Below are the code and all the weights of a small trained network. Each question names an input and a class and asks about switching units off, where a switched-off unit gives its printed mean instead of its output.

import numpy as np


def w(rows, s, z=0):
    codes = np.array(rows[::2]) - 128.0
    scale = np.full(codes.shape[1], s)
    scale[-1] = z or s
    return codes * scale


def f(y):
    return y / 2 * (1 + np.tanh(0.7978845608 * (y + 0.044715 * y**3)))


def log_softmax(a):
    a = a - a.max(-1, keepdims=True)
    return a - np.log(np.exp(a).sum(-1, keepdims=True))


def net(x, mask):
    res = np.array(x, float).reshape(1, 6) / 4 @ E
    y = f(res @ A[0][:, :-1].T + A[0][:, -1])
    res = res + np.where(mask, y, B[0][:, -1]) @ B[0][:, :-1]
    return log_softmax(res[-1] @ U[:, :-1].T + U[:, -1])


A, B = {}, {}
E = w([
[163,167,148,18,162,84,172],'x0',
[85,72,164,84,30,165,198],'x1',
[134,139,124,130,113,124,128],'x2',
[190,125,83,137,148,240,160],'x3',
[115,80,2,125,135,80,192],'x4',
[113,112,133,124,158,136,131],'x5',
],0.0078)
A[0] = w([
[115,116,69,111,123,117,126,62],'neuron 1',
[166,135,56,149,115,102,171,105],'neuron 2',
[164,85,112,128,154,149,148,102],'neuron 3',
[180,144,124,65,145,96,142,87],'neuron 4',
[206,97,148,152,149,155,177,97],'neuron 5',
[151,135,119,118,177,108,65,79],'neuron 6',
[74,115,69,223,102,187,67,122],'neuron 7',
[100,62,150,78,117,154,132,118],'neuron 8',
[141,85,53,104,103,112,167,138],'neuron 9',
[93,62,160,103,109,59,72,81],'neuron 10',
[131,137,184,131,145,147,131,77],'neuron 11',
[127,152,128,71,150,122,146,73],'neuron 12',
[53,140,117,134,200,132,162,128],'neuron 13',
[207,132,94,116,147,198,138,76],'neuron 14',
[125,145,174,132,131,142,98,155],'neuron 15',
[122,100,163,115,93,147,209,84],'neuron 16',
[125,102,111,229,150,124,93,107],'neuron 17',
[133,138,193,148,124,142,135,160],'neuron 18',
[173,166,98,175,206,104,79,86],'neuron 19',
[123,155,162,110,121,159,89,71],'neuron 20',
[105,120,98,153,153,97,191,70],'neuron 21',
[190,89,118,118,145,188,120,137],'neuron 22',
[161,159,107,116,212,124,83,109],'neuron 23',
[108,105,47,109,131,86,110,93],'neuron 24',
[113,133,81,158,119,101,178,111],'neuron 25',
[159,147,182,114,118,157,88,80],'neuron 26',
[105,118,55,112,142,139,122,142],'neuron 27',
[99,130,120,121,150,147,129,205],'neuron 28',
[146,168,134,45,133,124,134,84],'neuron 29',
[182,180,137,77,181,102,185,139],'neuron 30',
[184,152,110,140,150,106,101,99],'neuron 31',
[192,157,150,89,122,234,65,141],'neuron 32',
[140,97,160,107,58,157,159,79],'neuron 33',
[121,116,134,189,127,132,137,48],'neuron 34',
[117,149,132,129,86,133,139,254],'neuron 35',
[67,147,155,114,155,11,56,91],'neuron 36',
[79,120,119,189,101,145,122,99],'neuron 37',
],0.012,0.0092)
B[0] = w([
[89,134,149,181,152,171,72,136],'neuron 1',
[88,143,117,112,183,132,70,180],'neuron 2',
[79,168,140,123,147,115,134,147],'neuron 3',
[173,94,238,232,81,146,140,169],'neuron 4',
[87,157,76,207,107,104,147,156],'neuron 5',
[173,115,97,94,74,192,113,160],'neuron 6',
[174,110,204,158,127,102,179,224],'neuron 7',
[159,71,80,54,98,174,99,178],'neuron 8',
[149,169,140,146,198,121,44,220],'neuron 9',
[35,197,58,183,92,118,162,171],'neuron 10',
[113,126,139,154,166,156,60,139],'neuron 11',
[126,58,174,252,105,177,133,143],'neuron 12',
[145,117,105,85,149,107,104,147],'neuron 13',
[2,173,70,197,74,126,198,185],'neuron 14',
[125,121,129,93,217,126,91,183],'neuron 15',
[135,84,89,83,57,192,110,185],'neuron 16',
[178,90,215,126,107,105,153,183],'neuron 17',
[166,160,99,151,199,105,73,187],'neuron 18',
[155,101,64,47,26,182,109,209],'neuron 19',
[81,107,118,180,197,155,51,144],'neuron 20',
[87,134,138,139,148,182,44,148],'neuron 21',
[53,191,113,153,104,66,164,189],'neuron 22',
[175,68,82,53,97,176,124,202],'neuron 23',
[149,148,142,150,166,161,61,173],'neuron 24',
[127,158,155,137,158,133,45,167],'neuron 25',
[87,155,151,165,178,163,9,166],'neuron 26',
[131,142,120,118,185,137,113,179],'neuron 27',
[170,160,123,81,127,74,143,193],'neuron 28',
[152,79,187,239,135,132,135,170],'neuron 29',
[159,71,225,201,160,111,192,221],'neuron 30',
[98,77,116,30,60,142,129,160],'neuron 31',
[109,168,96,129,183,115,137,234],'neuron 32',
[187,117,88,107,67,183,95,181],'neuron 33',
[88,76,164,227,97,151,125,123],'neuron 34',
[164,102,90,45,177,66,131,254],'neuron 35',
[48,177,89,131,94,115,183,228],'neuron 36',
[158,80,194,181,100,95,163,157],'neuron 37',
],0.0077,0.0084)
U = w([
[139,144,125,147,199,145,9,98],'0',
[176,67,79,87,51,188,95,98],'1',
[176,70,210,199,121,126,165,77],'2',
[44,195,70,170,99,121,176,79],'3',
[176,130,114,101,168,102,134,246],'4',
],0.011)

Each question gives the input, the list of numbers given to net, and the class t.
The units are the neurons (one row each of A and B). Each row of codes is followed by its name. A weight is (code - 128) times the scale printed after its matrix; where a second scale follows, it is the last column's (A, B and U).
mask holds one flag per neuron, in row order. A switched-off neuron (its flag False) gives its mean, the last column of its row in B, instead of its output. The means were averaged over made-up inputs and are rounded, as every weight is.
A unit's drop is (log p(t) with every unit on - log p(t) with that unit switched off) / (log p(t) with every unit on - log p(t) with every unit switched off).
The circuit of an input: a set's keep is (log p(t) with only the set's units on - log p(t) with every unit switched off) / (log p(t) with every unit on - log p(t) with every unit switched off). Starting from the 12 units with the biggest drops (on a tie, the unit counted first), units are removed one at a time, each time the one whose removal leaves the highest keep (on an exact tie, the one counted first), for as long as the keep stays at least 0.8.
circuit, biggest first: the units of the circuit, biggest drop first
unit that matters most: the unit with the biggest drop
top k neurons: the k neurons with the biggest drops, biggest first
input [4,-6,-5,3,0,-3], class 1: circuit, biggest first : [neuron 19; neuron 23]
input [4,1,-2,3,-1,7], class 2: circuit, biggest first : [neuron 30; neuron 19; neuron 2]
input [5,-2,-6,-5,6,2], class 0: unit that matters most : neuron 24
input [-2,7,-1,5,-7,-6], class 0: circuit, biggest first : [neuron 26; neuron 18]
input [-4,6,3,8,1,6], class 3: top 2 neurons : [neuron 22; neuron 14]
input [-6,-3,5,6,1,-8], class 2: top 3 neurons : [neuron 7; neuron 17; neuron 36]
input [-7,-6,5,4,2,-8], class 2: top 3 neurons : [neuron 7; neuron 17; neuron 37]
input [3,4,3,-6,6,-3], class 0: circuit, biggest first : [neuron 9; neuron 24; neuron 25]
input [-8,6,-5,-6,8,4], class 0: circuit, biggest first : [neuron 9; neuron 25]
input [1,7,-3,-8,-7,-2], class 3: top 2 neurons : [neuron 10; neuron 36]
input [7,6,5,2,-1,-5], class 2: circuit, biggest first : [neuron 30; neuron 29]
input [4,-5,-3,0,2,-7], class 1: circuit, biggest first : [neuron 19; neuron 23; neuron 31]
input [-3,7,-1,8,-5,-6], class 3: top 4 neurons : [neuron 22; neuron 14; neuron 32; neuron 5]
input [6,7,2,-5,2,-1], class 1: unit that matters most : neuron 16
input [7,-5,6,5,-6,3], class 2: top 3 neurons : [neuron 30; neuron 4; neuron 29]
input [3,5,-1,-6,1,-7], class 3: top 4 neurons : [neuron 10; neuron 36; neuron 23; neuron 19]
input [2,8,8,-7,4,1], class 1: top 2 neurons : [neuron 16; neuron 8]
input [-3,-7,7,-6,-6,-5], class 1: top 2 neurons : [neuron 19; neuron 6]
input [-3,7,-3,-5,2,5], class 1: top 2 neurons : [neuron 8; neuron 16]
input [7,-8,3,6,0,-2], class 1: top 3 neurons : [neuron 19; neuron 23; neuron 31]
input [3,-2,-6,-8,-3,-1], class 3: circuit, biggest first : [neuron 36]
